M =
[[129 136 125 116 145 143]
 [111  98 100 148 153 143]
 [127 115 108 138 141 147]
 [109 107 116 149 123 127]
 [106 112 109 141 139 146]
 [113 114 115 149 133 141]
 [136 128 137 132 143 146]]
Indices start at 1.
row 1 col 1: 129
row 6 col 2: 114
row 1 col 2: 136
row 2 col 5: 153
row 1 col 6: 143
row 1 col 3: 125
row 4 col 1: 109
row 4 col 2: 107
row 2 col 1: 111
row 2 col 4: 148
row 3 col 5: 141
row 3 col 1: 127
row 7 col 1: 136
row 6 col 5: 133
row 2 col 2: 98

a =
[[105 138 138 104 138 139 139 139 105 106 138 106 140 105 106 137]
 [108 135 138 108 137 135 134 136 108 110 134 109 136 108 110 138]
 [150 118 117 150 118 120 119 119 150 151 119 150 120 150 149 119]]
Rows and columns are counted from 1.
(1, 1) => 105
(1, 9) => 105
(3, 7) => 119
(3, 13) => 120
(2, 2) => 135
(3, 6) => 120
(1, 15) => 106
(1, 10) => 106
(2, 5) => 137
(3, 8) => 119
(1, 8) => 139
(1, 7) => 139
(3, 16) => 119
(2, 1) => 108
(1, 2) => 138

m =
[[144 145 127 126 127]
 [128 134 125 104 126]
 [121 134 131 135 127]
 [130 138 134 131 126]
 [123 100 116 135 135]
 [131 137 127 119 134]
 [131 127 133 122 136]
 [134 116 125 122 127]
 [127 104 130 130 122]
 [123 150 128 123 130]
 [136 111 127 136 144]
 [126 121 122 126 124]
 [126 126 125 125 139]
 [125 131 128 127 124]]
Indices start at 1.
(1, 1) => 144
(7, 5) => 136
(7, 3) => 133
(5, 5) => 135
(7, 4) => 122
(14, 3) => 128
(5, 4) => 135
(12, 1) => 126
(1, 4) => 126
(4, 3) => 134
(14, 5) => 124
(13, 4) => 125
(6, 3) => 127
(1, 3) => 127
(10, 5) => 130
(11, 3) => 127
(2, 3) => 125
(1, 2) => 145
(13, 1) => 126
(10, 3) => 128
(11, 5) => 144
(7, 1) => 131
(5, 1) => 123
(8, 4) => 122
(3, 5) => 127
(10, 4) => 123
(11, 4) => 136
(8, 1) => 134
(3, 1) => 121

arr =
[[133 121 127 137 137 116 114 147 130 147 136 122 123 117]
 [124 133 127 121 120 138 138 118 129 114 125 134 132 118]
 [129 121 129 142 141 115 120 149 134 143 127 122 127 117]
 [123 134 116 113 106 144 136 132 140 113 149 143 133 118]
 [129 129 122 123 119 131 125 135 133 128 142 132 127 117]
 [127 122 128 143 140 116 121 153 137 143 129 124 129 118]
 [129 121 127 140 138 117 119 154 137 144 134 125 127 117]
 [130 126 117 123 116 130 120 149 140 134 156 135 126 117]
 [130 128 122 122 119 131 124 132 131 129 143 132 126 117]
 [123 128 136 139 142 123 136 125 127 126 105 123 133 118]]
Indices start at 1.
(1, 1) -> 133
(7, 3) -> 127
(9, 12) -> 132
(10, 11) -> 105
(5, 5) -> 119
(9, 2) -> 128
(5, 7) -> 125
(8, 4) -> 123
(1, 13) -> 123
(4, 8) -> 132
(10, 9) -> 127
(7, 6) -> 117
(7, 1) -> 129
(2, 14) -> 118
(9, 6) -> 131
(6, 8) -> 153
(4, 9) -> 140
(5, 8) -> 135
(7, 13) -> 127
(6, 3) -> 128
(7, 9) -> 137
(2, 11) -> 125
(4, 7) -> 136
(9, 14) -> 117
(3, 3) -> 129
(4, 10) -> 113
(3, 7) -> 120
(4, 2) -> 134
(7, 8) -> 154
(6, 6) -> 116
(9, 5) -> 119
(4, 14) -> 118

x =
[[123 117 102 146 122 133 143 112 137 113 134]
 [146 138 144 120 143 132 129 133 122 149 151]
 [131 101  99 134 132 124 117 120 135 116 132]]
Rows and columns are counted from 1.
row 1 col 1: 123
row 2 col 2: 138
row 3 col 5: 132
row 3 col 1: 131
row 3 col 8: 120
row 1 col 8: 112
row 1 col 3: 102
row 3 col 9: 135
row 1 col 9: 137
row 2 col 9: 122

A =
125	117	134	125	129	135	118	131	123
129	114	115	104	140	129	145	106	123
132	134	118	143	104	114	117	147	129
123	102	141	123	128	138	122	134	118
134	135	118	128	127	115	128	123	126
131	124	121	128	124	127	129	128	125
128	126	125	126	127	126	128	128	128
128	129	141	135	133	132	121	124	130
128	129	132	132	131	129	130	130	130
Indices start at 1.
(1, 1) -> 125
(3, 5) -> 104
(2, 9) -> 123
(6, 3) -> 121
(9, 8) -> 130
(5, 9) -> 126
(1, 2) -> 117
(7, 6) -> 126
(8, 3) -> 141
(9, 3) -> 132
(4, 4) -> 123
(5, 6) -> 115
(6, 8) -> 128
(8, 4) -> 135
(3, 3) -> 118
(9, 9) -> 130
(1, 7) -> 118
(5, 1) -> 134
(7, 9) -> 128
(8, 9) -> 130
(4, 9) -> 118
